In the rows, 128 means zero.
Rows near named flat spaces through zero:
qz-tz: [ 91  97 152 109 151  92 223 118 152 141 154 162 132 127 130 146 143 142
 137 122 107  76 117 162 127  87 184 141 215  95 102 126  90 131 108 144
 128 141 153 160 142 167  64]
nc-mh: [128  98 154 137 133 121  97 120 160 101 138 124  76 123 165 122 110 139
 113 121 141 126 152 161 123 156 143 135 152 119 121 110 162 115 103 159
  81 133 126 168 124 142 139]
mg-sf: [148 181 144 152 125 179  76 182 149 186 154 127 129 167 154  96 117 159
  88 125  97 167 125 120 128  81 181 129 161  84 132 138 106 208 188 100
  87 121 122 152  70 146 104]
hf-sd: [ 80 125 170 116  96  70  75 138 144  95 113 146 120 117 116  84 107 137
 124 149 107 140 141 193 132 155 138 192 119  60 147 161 147 111 167 128
 129 154 105 134 140 142  97]
ms-rd: [144  94 113 128 159 126 135 114  94 108 125 150  84 138 132 122 110 129
 189 104 118 169 131 147 167  88 135 132 111 103 117 121 149 129 130 134
 113 137 100 135 122 124 108]
lz-jp: [150  94 120  95 144  78 154 143 129 124 112 135 128 113 128  88 123 135
 108 123 168 120 101 132 133  95 145  79 121 107 111 130 163 108 177 151
 139 126 159 104 120 107 163]
[133 143 108 157 108 173 171 114 125 146  90  65 158 126 111 143 131  97
 171  87  86 147 180 105 147  87 114 143 146 142 112 156 189 124 139 112
 102 114 106 138  92  93 159]	hf-sd
lc-mz: [167 126  58 106 122 181 111 145 165 147 133 122  62  67 143 161 196  93
  89 131 192 142 211 115 171 105 109 142 224 225 147 139 120 210  92 122
 252 170 121 140 145 173 130]
[116 109 148 125 132 156  88 119 152 144 125 131 131  93 154 115 117 113
 154 132 132 154 124 128 141 115 161 188 119 131 116 167 118 115 106  67
 133 126 131  86 118 140 105]	lz-jp
zq-bh: [204 130 114 122 124 166 136 104 101  76  72  62  99 111 112  99 109 156
  75 180 154 136 166  80 152 146 128  96 209 175 161 120 136  98 164 113
 121 100 139 105 157 111 121]
[129  94  88 107 133 125  90 114 143  99 107 120 179 129 204 137 219  79
 128 177 251 141 113  57 147  79 133 114 140 174 154 173 141 139 165 167
 168  88 138 156 115 143 107]	lc-mz
[107 140 160 153 114 144 162 124 140 115  85 109 113 148  98 167  99 123
 144  91 104 133 163  99 112 158 122 134 108 124 101 155 177 170 152 116
 111  87 130 182  87  76 128]	hf-sd
[ 87 116 113 133 157 172  93 144 116 134 156 124  82 158 168 109 173 135
 116 198 157 185 160 143 167  77 130 191 150 106  99 141 114 136 122 165
 102 161 117  91  95  99 136]	mg-sf
mg-sf: [144 129 129  96  76 133 173 107 174 122  96 125 196 103 123 123  48 133
 130  95 100  74  91 141 109 157 135  70 134 152 156 124 121  86 134 121
 102 117 132 168 141 176 131]
qz-tz: [ 69 161 100  52 201  76 108 149 168 143 103 184 149 113 136 109  96 144
 107 100 124 138 177 143 174  90 119 173 140  82  92  49  57 165 160 113
 163 126 162 188 159  72 119]
[ 96 126 223 150 112 100 206 134 156 135 150 114 108 141 101 127 163 169
 116  98 111  90 100 166 128  76 149 144 222 143  89 137  97 169 105 136
 130 159 136 150 128 144  21]	qz-tz
[103 156 116  87  45  62 193  43 151 166  73 210 182 115 170 104  63 173
 131  88 104 155  66 166 124  87 151 190  87 154 152  90  94 113 143 144
  71 116 132  98 114 108 172]	mg-sf
[132 144 137  59  76  94 117 111 168 145 174 136 142 100  64 115 125 127
 115 112 119 115  65  63  96  99  94 177 107 169 168 170 203  98 114 120
 134 136 115 149 204 136 109]	lz-jp
lc-mz: [ 96 135 143 116 146 104 129 137  99  91 119 130 138 120 112 108 110 103
 127 147 114 140 117 156 113 137 139 119 107  96 133 144 133 105 106 122
  97 129 136 109 114 136 131]
[159 103 100  82 129  47 151  84 133  12  80 100 153  88  71 135 151 126
 156 117  97  72 116 122 103 162 100 123 100 138 111 109 138 115 109 198
 146 157  98  42 151  85 141]	mg-sf
[126 144 118 176 112 165 174 146 133 122 107  84 121 136 130 153 184 107
 151 101 105 116 147  57 134 113  98 119 148 189  81 114 147 112 136 106
 112  75 115 146 115  81 176]	hf-sd
[145 126 127 150 167 139 148 112 118 113  94 160  91 169 106 193 125 102
 110  90  64 133 204  93  76 132 108  84 167 151 103 100  64 145 167 156
  91  85  56 144  69 134 145]	lz-jp
lz-jp: [101 132 156 179 145 147 117 128 127 138 114 125 134 119 181 168 131 115
 130 162 137 130 152 162 168 100 127 121 134 102 130 100 128 129 101  81
 145 124 137  94  94 145  91]
[154 106 246 187  98 171 170 138  93 131 125  67 152 171 101 131 136 135
 106 127 144 104  93 180  96 143 122 120 167 156 149 180 221 116  90 154
  80 144  90 124  72 182  72]	qz-tz
[ 95  96 135 124 106 179 149 158 145 118 138 163  99 127 132 138 193 159
 178 126 120 180 113 117  75 165 103 113 118 121  80 109 166 153  82 124
  83 142  97 123  75 149 166]	qz-tz
[ 98 131  91 106 141 106 105 132 140 180 119 191 119  86 138 113 100 125
 188 129 142 172 174  58 137 117 125 126 111 118 127 104 124  89 156 143
 144 108 147 161 139  99 169]	qz-tz
[117 151 185  89 187 121 159 111 122 123 119 116  94 104 157  96 106  97
  92  88 152 177  89 160 159 111 107 139 124  83 150 105 136 149 138 122
 150 116 142  81 124 134 164]	lz-jp
[130 166 116 147 148 153 125 138 127  90 118 106 157 120 117  99  90 154
 101 127  91 130 158 132 114 146  95 144 131 121 153 140 124 137 179 144
 135 125 143 132 117 123 122]	qz-tz
[148 159 102  97 144 123 145 108 128  88 139 153 132 152 150  65 162 139
 146 119 140 157  87 125 153 148 156 135 140  89  87 136 122 134 139 152
 122 164 168 122 130 110 161]	lz-jp
nc-mh: [161 133 116 120 115 145 113 137 115 130  96 103 141 137 145 164 114 164
 139  94 128 128  87 104  90 138 102 106 145 138 114 128  92  96 110 120
  90 105 134 159  82 154 156]
